Below is a small trained network, with its code and all its weights. Each question gives an input and a class and asks what happens when units are switched off, that is, made to give their printed mean instead of their output.

import numpy as np


def w(rows, s, z=0):
    codes = np.array(rows[::2]) - 128.0
    scale = np.full(codes.shape[1], s)
    scale[-1] = z or s
    return codes * scale


def norm(h):
    return h / np.sqrt((h * h).mean(-1, keepdims=True) + 1e-5)


def f(y):
    return np.maximum(y, 0)


def log_softmax(a):
    a = a - a.max(-1, keepdims=True)
    return a - np.log(np.exp(a).sum(-1, keepdims=True))


def net(x, mask):
    res = np.array(x, float).reshape(1, 5) / 4 @ E
    u = 0
    for l in range(2):
        y = f(norm(res) @ A[l][:, :-1].T + A[l][:, -1])
        res = res + np.where(mask[u : u + 9], y, B[l][:, -1]) @ B[l][:, :-1]
        u += 9
    return log_softmax(norm(res)[-1] @ U[:, :-1].T + U[:, -1])


A, B = {}, {}
E = w([
[234,121,179,102,145,174],'x0',
[127,71,64,104,117,223],'x1',
[47,5,103,78,172,88],'x2',
[169,100,216,191,3,107],'x3',
[122,193,209,189,139,222],'x4',
],0.0058)
A[0] = w([
[142,171,102,175,151,232,5],'L0N1',
[151,170,88,121,149,201,77],'L0N2',
[34,123,70,188,85,166,76],'L0N3',
[182,166,108,103,116,139,59],'L0N4',
[151,143,57,59,157,60,53],'L0N5',
[117,150,110,139,181,92,132],'L0N6',
[146,205,156,212,2,89,2],'L0N7',
[234,67,206,138,129,138,57],'L0N8',
[239,171,118,98,142,81,153],'L0N9',
],0.0088,0.0027)
B[0] = w([
[160,147,88,27,153,195,207],'L0N1',
[158,123,85,105,90,205,200],'L0N2',
[109,44,203,134,144,129,190],'L0N3',
[116,121,133,200,167,174,167],'L0N4',
[88,172,45,178,115,85,203],'L0N5',
[85,164,182,106,171,89,171],'L0N6',
[242,219,143,227,83,133,254],'L0N7',
[57,138,168,7,54,43,214],'L0N8',
[75,92,145,172,89,195,213],'L0N9',
],0.011,0.0058)
A[1] = w([
[105,30,171,199,156,147,65],'L1N1',
[112,107,43,189,45,139,140],'L1N2',
[252,156,112,162,130,86,71],'L1N3',
[144,119,8,145,193,18,1],'L1N4',
[146,165,135,40,177,204,48],'L1N5',
[141,137,101,201,146,178,108],'L1N6',
[115,80,98,119,225,65,123],'L1N7',
[124,92,94,85,151,90,162],'L1N8',
[81,89,197,122,100,95,84],'L1N9',
],0.011,0.0021)
B[1] = w([
[132,111,76,241,138,105,178],'L1N1',
[103,129,210,134,188,193,239],'L1N2',
[163,188,114,169,57,130,228],'L1N3',
[29,148,92,64,7,110,232],'L1N4',
[194,112,38,109,189,134,253],'L1N5',
[118,77,160,61,96,113,207],'L1N6',
[56,210,94,153,142,115,215],'L1N7',
[153,164,127,136,91,121,197],'L1N8',
[184,74,137,79,179,108,214],'L1N9',
],0.016,0.0053)
U = w([
[149,30,139,196,157,99,96],'0',
[127,167,147,106,202,103,3],'1',
[89,111,164,114,151,194,15],'2',
[197,124,11,53,171,228,163],'3',
[153,56,173,32,98,58,134],'4',
[202,192,183,169,40,144,210],'5',
[91,90,64,163,182,116,11],'6',
[21,159,61,89,80,95,224],'7',
],0.012,0.0036)

Each question gives the input, the list of numbers given to net, and the class t.
The units are the neurons (one row each of A and B). Each row of codes is followed by its name. A weight is (code - 128) times the scale printed after its matrix; where a second scale follows, it is the last column's (A, B and U).
mask holds one flag per neuron, layer by layer. A switched-off neuron (its flag False) gives its mean, the last column of its row in B, instead of its output. The means were averaged over made-up inputs and are rounded, as every weight is.
A unit's drop is (log p(t) with every unit on - log p(t) with that unit switched off) / (log p(t) with every unit on - log p(t) with every unit switched off).
The circuit of an input: a set's keep is (log p(t) with only the set's units on - log p(t) with every unit switched off) / (log p(t) with every unit on - log p(t) with every unit switched off). Starting from the 12 units with the biggest drops (on a tie, the unit counted first), units are removed one at a time, each time the one whose removal leaves the highest keep (on an exact tie, the one counted first), for as long as the keep stays at least 0.8.
circuit, biggest first: the units of the circuit, biggest drop first
top k neurons: the k neurons with the biggest drops, biggest first
k most important neurons of layer l: the k neurons of layer l with the biggest drops, biggest first
drop of u: that unit's drop, to one decimal
input [-2,-8,-8,-8,6], class 3: circuit, biggest first -> [L1N5, L0N1]
input [1,6,-8,-1,4], class 3: circuit, biggest first -> [L0N1]
input [-6,7,0,4,-7], class 0: circuit, biggest first -> [L0N3, L1N1, L0N1]
input [6,1,4,5,-2], class 4: circuit, biggest first -> [L0N8, L1N9]
input [2,-1,3,2,6], class 4: top 2 neurons -> [L0N8, L0N2]
input [2,7,8,4,6], class 0: circuit, biggest first -> [L1N1, L1N4]
input [-7,8,4,0,3], class 0: circuit, biggest first -> [L0N3, L1N1]
input [-3,6,-4,4,-8], class 5: top 3 neurons -> [L1N3, L0N8, L0N9]
input [-3,3,6,-7,5], class 6: circuit, biggest first -> [L0N3, L1N1, L0N1]
input [7,3,-4,4,-5], class 4: top 3 neurons -> [L0N8, L1N9, L1N3]
input [-2,-2,-6,-4,-2], class 2: 2 most important neurons of layer 0 -> [L0N9, L0N5]
input [6,7,-1,2,-6], class 4: top 3 neurons -> [L0N8, L0N7, L0N1]
input [5,-2,-2,-1,8], class 3: top 2 neurons -> [L1N5, L0N1]
input [6,1,2,8,2], class 4: circuit, biggest first -> [L0N8]
input [7,7,-4,3,-8], class 4: top 2 neurons -> [L0N8, L0N7]
input [0,-4,8,-1,7], class 6: 2 most important neurons of layer 1 -> [L1N1, L1N7]
input [4,1,8,-2,5], class 6: top 2 neurons -> [L0N1, L1N1]
input [-3,5,3,6,7], class 0: top 2 neurons -> [L0N3, L1N1]
input [-6,8,0,2,3], class 0: top 2 neurons -> [L0N3, L1N1]
input [-2,1,0,-1,2], class 3: top neuron -> [L0N1]
input [0,7,3,-6,-4], class 7: drop of L1N4 -> 0.1
